Below is a small trained network, with its code and all its weights. Each question gives an input and a class and asks what happens when units are switched off, that is, made to give their printed mean instead of their output.

import numpy as np


def w(rows, s, z=0):
    codes = np.array(rows[::2]) - 128.0
    scale = np.full(codes.shape[1], s)
    scale[-1] = z or s
    return codes * scale


def f(y):
    return y / 2 * (1 + np.tanh(0.7978845608 * (y + 0.044715 * y**3)))


def log_softmax(a):
    a = a - a.max(-1, keepdims=True)
    return a - np.log(np.exp(a).sum(-1, keepdims=True))


def net(x, mask):
    res = np.array(x, float).reshape(1, 3) / 4 @ E
    y = f(res @ A[0][:, :-1].T + A[0][:, -1])
    res = res + np.where(mask, y, B[0][:, -1]) @ B[0][:, :-1]
    return log_softmax(res[-1] @ U[:, :-1].T + U[:, -1])


A, B = {}, {}
E = w([
[12,184,225,103,99,210,140],'x0',
[91,72,96,89,65,128,237],'x1',
[9,116,97,195,213,142,169],'x2',
],0.013)
A[0] = w([
[170,191,140,171,141,135,102,175],'N0',
[160,44,148,110,103,119,138,170],'N1',
[77,143,75,137,136,143,218,132],'N2',
[75,102,160,153,193,162,93,147],'N3',
[92,154,214,76,111,251,124,173],'N4',
[143,106,120,209,218,137,81,182],'N5',
[143,169,169,84,119,86,15,216],'N6',
[180,53,94,138,216,72,157,254],'N7',
[117,182,185,178,206,200,125,123],'N8',
[141,37,100,28,63,205,192,180],'N9',
[190,48,123,166,100,127,142,170],'N10',
[153,122,88,57,61,85,233,164],'N11',
[51,82,56,118,133,104,153,131],'N12',
[187,187,151,82,102,130,66,193],'N13',
[66,61,102,123,116,98,208,87],'N14',
[91,143,157,138,43,156,143,140],'N15',
],0.011,0.0065)
B[0] = w([
[102,95,116,180,159,65,170,179],'N0',
[220,203,87,103,35,208,76,174],'N1',
[146,197,119,185,157,138,165,202],'N2',
[122,118,168,109,246,154,133,193],'N3',
[23,154,190,71,174,128,215,240],'N4',
[55,18,57,198,169,140,86,219],'N5',
[163,190,56,191,169,70,245,214],'N6',
[111,65,49,208,98,78,79,250],'N7',
[50,162,150,128,227,177,123,200],'N8',
[175,191,242,67,1,141,106,228],'N9',
[202,173,69,122,129,203,87,192],'N10',
[173,152,144,133,93,218,39,219],'N11',
[178,103,26,190,136,85,193,198],'N12',
[184,190,171,231,91,47,199,209],'N13',
[180,247,85,214,133,51,214,203],'N14',
[42,154,114,72,76,66,244,186],'N15',
],0.0072,0.017)
U = w([
[196,132,94,187,141,97,137,175],'0',
[92,189,155,127,142,61,193,191],'1',
[62,41,104,158,158,90,64,115],'2',
[79,122,160,107,212,214,128,162],'3',
[166,171,124,109,90,169,1,99],'4',
[107,143,207,21,73,129,154,4],'5',
],0.012,0.0033)

Each question gives the input, the list of numbers given to net, and the class t.
The units are the neurons (one row each of A and B). Each row of codes is followed by its name. A weight is (code - 128) times the scale printed after its matrix; where a second scale follows, it is the last column's (A, B and U).
mask holds one flag per neuron, in row order. A switched-off neuron (its flag False) gives its mean, the last column of its row in B, instead of its output. The means were averaged over made-up inputs and are rounded, as every weight is.
A unit's drop is (log p(t) with every unit on - log p(t) with that unit switched off) / (log p(t) with every unit on - log p(t) with every unit switched off).
The circuit of an input: a set's keep is (log p(t) with only the set's units on - log p(t) with every unit switched off) / (log p(t) with every unit on - log p(t) with every unit switched off). Starting from the 12 units with the biggest drops (on a tie, the unit counted first), units are removed one at a time, each time the one whose removal leaves the highest keep (on an exact tie, the one counted first), for as long as the keep stays at least 0.8.
units of the circuit, in order: the units of the circuit, biggest drop first
k most important neurons: the k neurons with the biggest drops, biggest first
drop when u is switched off: that unit's drop, to one decimal
input [-7,-8,3], class 2: units of the circuit, in order : [N5]
input [8,-8,1], class 3: 3 most important neurons : [N8 N3 N14]
input [4,7,0], class 5: 3 most important neurons : [N9 N6 N11]
input [4,6,0], class 5: 2 most important neurons : [N9 N6]
input [-1,7,8], class 0: 2 most important neurons : [N12 N4]
input [0,3,7], class 0: 3 most important neurons : [N4 N12 N15]
input [6,0,8], class 3: 3 most important neurons : [N8 N3 N13]
input [0,-7,8], class 2: 2 most important neurons : [N5 N4]
input [0,2,0], class 4: 2 most important neurons : [N4 N6]
input [-1,1,6], class 0: drop when N4 is switched off : 0.4
input [6,-3,3], class 3: drop when N10 is switched off : 0.0
input [0,3,-2], class 4: drop when N4 is switched off : 0.2
